Below is a small trained network, with its code and all its weights. Each question gives an input and a class and asks what happens when units are switched off, that is, made to give their printed mean instead of their output.

import numpy as np


def w(rows, s, z=0):
    codes = np.array(rows[::2]) - 128.0
    scale = np.full(codes.shape[1], s)
    scale[-1] = z or s
    return codes * scale


def norm(h):
    return h / np.sqrt((h * h).mean(-1, keepdims=True) + 1e-5)


def f(y):
    return np.maximum(y, 0)


def log_softmax(a):
    a = a - a.max(-1, keepdims=True)
    return a - np.log(np.exp(a).sum(-1, keepdims=True))


def net(x, mask):
    res = np.array(x, float).reshape(1, 4) / 4 @ E
    u = 0
    for l in range(2):
        y = f(norm(res) @ A[l][:, :-1].T + A[l][:, -1])
        res = res + np.where(mask[u : u + 16], y, B[l][:, -1]) @ B[l][:, :-1]
        u += 16
    return log_softmax(norm(res)[-1] @ U[:, :-1].T + U[:, -1])


A, B = {}, {}
E = w([
[131,161,220,223,129],'x0',
[142,74,135,154,67],'x1',
[198,55,253,1,185],'x2',
[247,204,93,149,104],'x3',
],0.0048)
A[0] = w([
[88,191,96,89,246,38],'0.n0',
[23,137,141,84,167,2],'0.n1',
[134,97,101,158,101,38],'0.n2',
[110,94,123,206,102,142],'0.n3',
[161,136,135,113,165,137],'0.n4',
[176,71,93,71,199,137],'0.n5',
[165,221,105,104,188,114],'0.n6',
[64,103,141,90,141,97],'0.n7',
[162,50,113,111,2,57],'0.n8',
[193,162,88,74,87,79],'0.n9',
[172,185,212,102,95,65],'0.n10',
[147,210,101,83,197,64],'0.n11',
[91,191,91,110,108,153],'0.n12',
[132,76,61,62,164,62],'0.n13',
[153,120,57,57,94,70],'0.n14',
[152,68,23,179,44,124],'0.n15',
],0.0085,0.004)
B[0] = w([
[82,249,250,101,77,182],'0.n0',
[83,24,158,139,92,170],'0.n1',
[92,188,157,139,147,141],'0.n2',
[108,98,162,67,132,211],'0.n3',
[124,138,88,144,135,178],'0.n4',
[105,140,77,105,208,226],'0.n5',
[152,86,176,129,91,213],'0.n6',
[125,91,75,177,91,182],'0.n7',
[104,228,255,81,92,187],'0.n8',
[153,106,93,182,124,197],'0.n9',
[89,91,104,157,138,193],'0.n10',
[103,162,152,153,42,185],'0.n11',
[119,97,103,85,197,208],'0.n12',
[131,162,104,53,106,190],'0.n13',
[108,124,97,94,32,194],'0.n14',
[127,168,134,114,185,254],'0.n15',
],0.0076,0.0046)
A[1] = w([
[57,162,116,180,132,41],'1.n0',
[116,108,115,120,106,105],'1.n1',
[192,92,120,95,202,5],'1.n2',
[124,169,178,128,100,53],'1.n3',
[139,135,155,64,86,63],'1.n4',
[127,144,169,113,86,109],'1.n5',
[161,124,148,104,115,117],'1.n6',
[82,127,60,181,192,57],'1.n7',
[102,163,188,154,120,16],'1.n8',
[94,97,112,105,129,139],'1.n9',
[93,147,70,88,115,51],'1.n10',
[123,106,187,222,167,144],'1.n11',
[94,166,56,139,85,97],'1.n12',
[255,168,89,127,84,241],'1.n13',
[137,109,147,96,194,233],'1.n14',
[172,113,154,80,157,17],'1.n15',
],0.015,0.0022)
B[1] = w([
[143,129,138,136,173,210],'1.n0',
[94,160,140,139,65,148],'1.n1',
[183,111,119,174,152,165],'1.n2',
[133,154,235,131,79,201],'1.n3',
[196,139,169,171,138,203],'1.n4',
[94,153,162,150,141,191],'1.n5',
[62,144,153,172,187,163],'1.n6',
[163,108,166,172,135,182],'1.n7',
[159,169,157,94,144,217],'1.n8',
[93,177,84,144,64,189],'1.n9',
[232,115,126,148,132,212],'1.n10',
[186,113,5,35,96,248],'1.n11',
[176,97,192,120,186,211],'1.n12',
[2,72,102,113,93,253],'1.n13',
[123,178,115,223,116,199],'1.n14',
[132,127,142,156,199,170],'1.n15',
],0.0077,0.0073)
U = w([
[164,94,114,181,249,189],'0',
[6,77,95,121,75,252],'1',
[123,182,231,76,114,100],'2',
[201,130,91,23,112,111],'3',
[130,133,134,144,118,45],'4',
],0.013,0.004)

Each question gives the input, the list of numbers given to net, and the class t.
The units are the neurons (one row each of A and B). Each row of codes is followed by its name. A weight is (code - 128) times the scale printed after its matrix; where a second scale follows, it is the last column's (A, B and U).
mask holds one flag per neuron, layer by layer. A switched-off neuron (its flag False) gives its mean, the last column of its row in B, instead of its output. The means were averaged over made-up inputs and are rounded, as every weight is.
A unit's drop is (log p(t) with every unit on - log p(t) with that unit switched off) / (log p(t) with every unit on - log p(t) with every unit switched off).
The circuit of an input: a set's keep is (log p(t) with only the set's units on - log p(t) with every unit switched off) / (log p(t) with every unit on - log p(t) with every unit switched off). Starting from the 12 units with the biggest drops (on a tie, the unit counted first), units are removed one at a time, each time the one whose removal leaves the highest keep (on an exact tie, the one counted first), for as long as the keep stays at least 0.8.
units of the circuit, in order: the units of the circuit, biggest drop first
unit that matters most: the unit with the biggest drop
k most important neurons: the k neurons with the biggest drops, biggest first
k most important neurons of layer l: the k neurons of layer l with the biggest drops, biggest first
input [7,-2,0,-6], class 3: units of the circuit, in order => [1.n11, 0.n14]
input [-4,6,4,-2], class 2: units of the circuit, in order => [0.n8]
input [7,6,3,6], class 3: units of the circuit, in order => [1.n11, 0.n10]
input [7,3,3,6], class 3: units of the circuit, in order => [1.n11, 0.n10]
input [5,-7,-6,4], class 2: 3 most important neurons of layer 0 => [0.n5, 0.n6, 0.n10]
input [7,2,4,-6], class 3: 3 most important neurons => [1.n11, 1.n13, 0.n14]
input [0,4,1,4], class 1: 4 most important neurons => [1.n13, 0.n9, 0.n0, 0.n3]
input [0,-6,-4,6], class 1: 2 most important neurons => [1.n13, 0.n6]
input [1,-6,5,7], class 1: 2 most important neurons => [1.n13, 0.n11]
input [-5,-8,6,-8], class 1: units of the circuit, in order => [0.n7, 1.n9]
input [7,-1,5,-2], class 3: 2 most important neurons => [1.n11, 0.n12]
input [6,4,-1,5], class 3: 2 most important neurons of layer 1 => [1.n11, 1.n8]
input [-8,7,-3,8], class 1: 2 most important neurons of layer 0 => [0.n9, 0.n0]
input [0,-8,-4,-1], class 2: units of the circuit, in order => [0.n0]
input [6,8,-7,4], class 2: 2 most important neurons of layer 0 => [0.n3, 0.n5]
input [4,-4,6,-5], class 0: 2 most important neurons => [1.n13, 0.n14]
input [-7,-7,-5,-3], class 2: 2 most important neurons => [0.n0, 1.n11]
input [-8,2,-5,-2], class 3: 2 most important neurons => [0.n14, 0.n13]
input [5,7,-6,8], class 1: 2 most important neurons => [1.n13, 0.n0]
input [-1,8,-1,-7], class 2: unit that matters most => 0.n8
input [-2,-5,6,-8], class 1: 3 most important neurons of layer 0 => [0.n1, 0.n7, 0.n15]
input [0,8,2,8], class 1: 2 most important neurons of layer 0 => [0.n9, 0.n0]
input [8,3,-7,6], class 3: 2 most important neurons of layer 1 => [1.n11, 1.n14]
input [7,8,-3,-6], class 2: 2 most important neurons of layer 1 => [1.n13, 1.n8]
input [-8,0,-4,-1], class 3: 2 most important neurons => [0.n14, 0.n13]
